Here is a tiny trained network, its code and every weight. The questions are about switching its units off for an input and a target symbol, where a switched-off unit gives its printed mean instead of its output.

import numpy as np


def w(rows, s, z=0):
    codes = np.array(rows[::2]) - 128.0
    scale = np.full(codes.shape[1], s)
    scale[-1] = z or s
    return codes * scale


def f(y):
    return y / 2 * (1 + np.tanh(0.7978845608 * (y + 0.044715 * y**3)))


def softmax(a):
    e = np.exp(a - a.max(-1, keepdims=True))
    return e / e.sum(-1, keepdims=True)


def log_softmax(a):
    a = a - a.max(-1, keepdims=True)
    return a - np.log(np.exp(a).sum(-1, keepdims=True))


def net(x, mask):
    ids = ['ΛΩαβγδεθμστφ'.index(c) for c in x.split()]
    T = len(ids)
    res = E[ids] + P[:T]
    q, k, v = (res @ M[0].T for M in (Q, K, V))
    z = softmax(np.where(np.tri(T) > 0, q @ k.T / 2**0.5, -1e9)) @ v
    res = res + np.where(mask[0], z, O[0][:, -1]) @ O[0][:, :-1]
    y = f(res @ A[0][:, :-1].T + A[0][:, -1])
    res = res + np.where(mask[1:9], y, B[0][:, -1]) @ B[0][:, :-1]
    return log_softmax(res[-1] @ U[:, :-1].T + U[:, -1])


Q, K, V, O, A, B = {}, {}, {}, {}, {}, {}
E = w([
[211,90,77,66,150,221],'Λ',
[85,125,138,89,136,217],'Ω',
[118,149,164,121,26,189],'α',
[113,63,101,177,197,170],'β',
[154,187,179,38,160,128],'γ',
[140,136,246,115,66,166],'δ',
[148,176,242,49,112,153],'ε',
[90,92,60,155,152,191],'θ',
[126,112,100,105,254,143],'μ',
[142,116,186,110,204,144],'σ',
[93,162,41,109,51,193],'τ',
[78,90,100,153,108,223],'φ',
],0.0099)
P = w([
[81,189,88,86,150,150],'0',
[81,95,112,66,120,100],'1',
[110,191,128,151,149,183],'2',
[95,62,130,69,121,133],'3',
[128,170,138,161,150,220],'4',
[122,50,127,77,122,153],'5',
[154,163,136,166,153,240],'6',
[146,38,119,81,120,167],'7',
[188,160,127,178,149,255],'8',
[130,77,141,103,122,165],'9',
],0.0059)
Q[0] = w([
[137,198,134,193,140,123],'H1',
[113,133,110,156,102,2],'H1',
],0.046)
K[0] = w([
[90,21,116,53,89,34],'H1',
[2,205,154,181,144,66],'H1',
],0.025)
V[0] = w([
[186,183,210,72,28,122],'H1',
[59,120,74,167,3,182],'H1',
],0.023)
O[0] = w([
[249,152,129,79,118,129,1],'H1',
[162,238,113,228,165,152,142],'H1',
],0.017,0.0069)
A[0] = w([
[96,106,97,208,32,120,166],'N1',
[89,120,227,181,168,82,133],'N2',
[187,8,111,201,194,92,106],'N3',
[81,95,191,81,170,80,125],'N4',
[40,115,187,133,76,127,128],'N5',
[80,115,76,72,125,155,119],'N6',
[145,38,155,106,124,140,142],'N7',
[103,127,135,219,114,59,1],'N8',
],0.013,0.0087)
B[0] = w([
[114,126,83,109,150,18,216],'N1',
[91,119,67,92,178,74,210],'N2',
[25,141,204,120,60,86,142],'N3',
[129,247,43,106,103,178,205],'N4',
[200,118,195,221,67,119,252],'N5',
[125,72,53,72,73,174,204],'N6',
[130,84,182,194,210,119,219],'N7',
[129,121,236,43,62,233,198],'N8',
],0.015,0.021)
U = w([
[114,70,104,37,165,210,161],'Λ',
[133,114,166,149,47,232,4],'Ω',
[209,91,191,146,126,91,9],'α',
[68,118,216,147,118,125,160],'β',
[191,181,121,26,74,135,216],'γ',
[192,186,145,216,147,91,48],'δ',
[135,194,211,139,94,200,67],'ε',
[97,108,48,181,146,107,117],'θ',
[55,186,92,39,131,179,86],'μ',
[76,172,42,214,254,103,246],'σ',
[156,133,82,34,51,85,121],'τ',
[139,98,119,175,150,128,161],'φ',
],0.0052,0.0034)

Each question gives the input, a string of symbols that net reads in full, and the target symbol t.
The units are the heads (2 rows each of Q, K, V and O) and the neurons (one row each of A and B). Each row of codes is followed by its name. A weight is (code - 128) times the scale printed after its matrix; where a second scale follows, it is the last column's (O, A, B and U).
mask holds one flag per unit, heads first, then neurons. A switched-off unit (its flag False) gives its mean, the last column of its rows in O or B, instead of its output. The means were averaged over made-up inputs and are rounded, as every weight is.
A unit's drop is (log p(t) with every unit on - log p(t) with that unit switched off) / (log p(t) with every unit on - log p(t) with every unit switched off).
The circuit of an input: a set's keep is (log p(t) with only the set's units on - log p(t) with every unit switched off) / (log p(t) with every unit on - log p(t) with every unit switched off). Starting from all 9 units, units are removed one at a time, each time the one whose removal leaves the highest keep (on an exact tie, the one counted first), for as long as the keep stays at least 0.8.
units of the circuit, in order: the units of the circuit, biggest drop first
unit that matters most: the unit with the biggest drop
top k neurons: the k neurons with the biggest drops, biggest first
input θ φ Ω β, target σ: units of the circuit, in order	N5, H1
input δ Ω μ Ω ε Ω, target α: units of the circuit, in order	H1, N7
input Ω θ γ Ω ε θ σ φ θ γ, target β: units of the circuit, in order	N8, H1, N4, N2
input θ θ φ ε, target μ: unit that matters most	N8
input τ θ Ω Ω σ σ γ ε, target Λ: units of the circuit, in order	H1, N7, N5
input ε Λ σ Ω, target Ω: top 3 neurons	N1, N2, N6
input θ σ σ ε, target Ω: top 4 neurons	N4, N5, N6, N7
input ε β τ γ, target ε: units of the circuit, in order	H1, N1, N8
input τ σ δ, target Ω: top 3 neurons	N4, N5, N6
input ε θ γ σ Ω β Ω, target τ: top 4 neurons	N1, N2, N5, N8
input Ω ε β σ σ μ, target Ω: units of the circuit, in order	H1, N5, N1
input σ σ β φ τ, target μ: top 4 neurons	N8, N5, N7, N1
input β τ θ θ α θ τ τ Ω, target ε: units of the circuit, in order	H1, N8
input θ σ γ Ω γ θ, target Λ: units of the circuit, in order	H1, N5, N7
input α φ δ σ θ σ, target β: units of the circuit, in order	N8, H1, N4, N2
input τ θ θ σ θ ε, target β: units of the circuit, in order	N8, H1, N2, N4
input σ δ σ θ φ ε Ω θ, target σ: unit that matters most	N5
input φ θ φ τ ε, target ε: top 3 neurons	N8, N1, N6
input α β σ θ θ φ θ, target μ: top 2 neurons	N8, N5
input θ θ θ θ β, target β: unit that matters most	N8
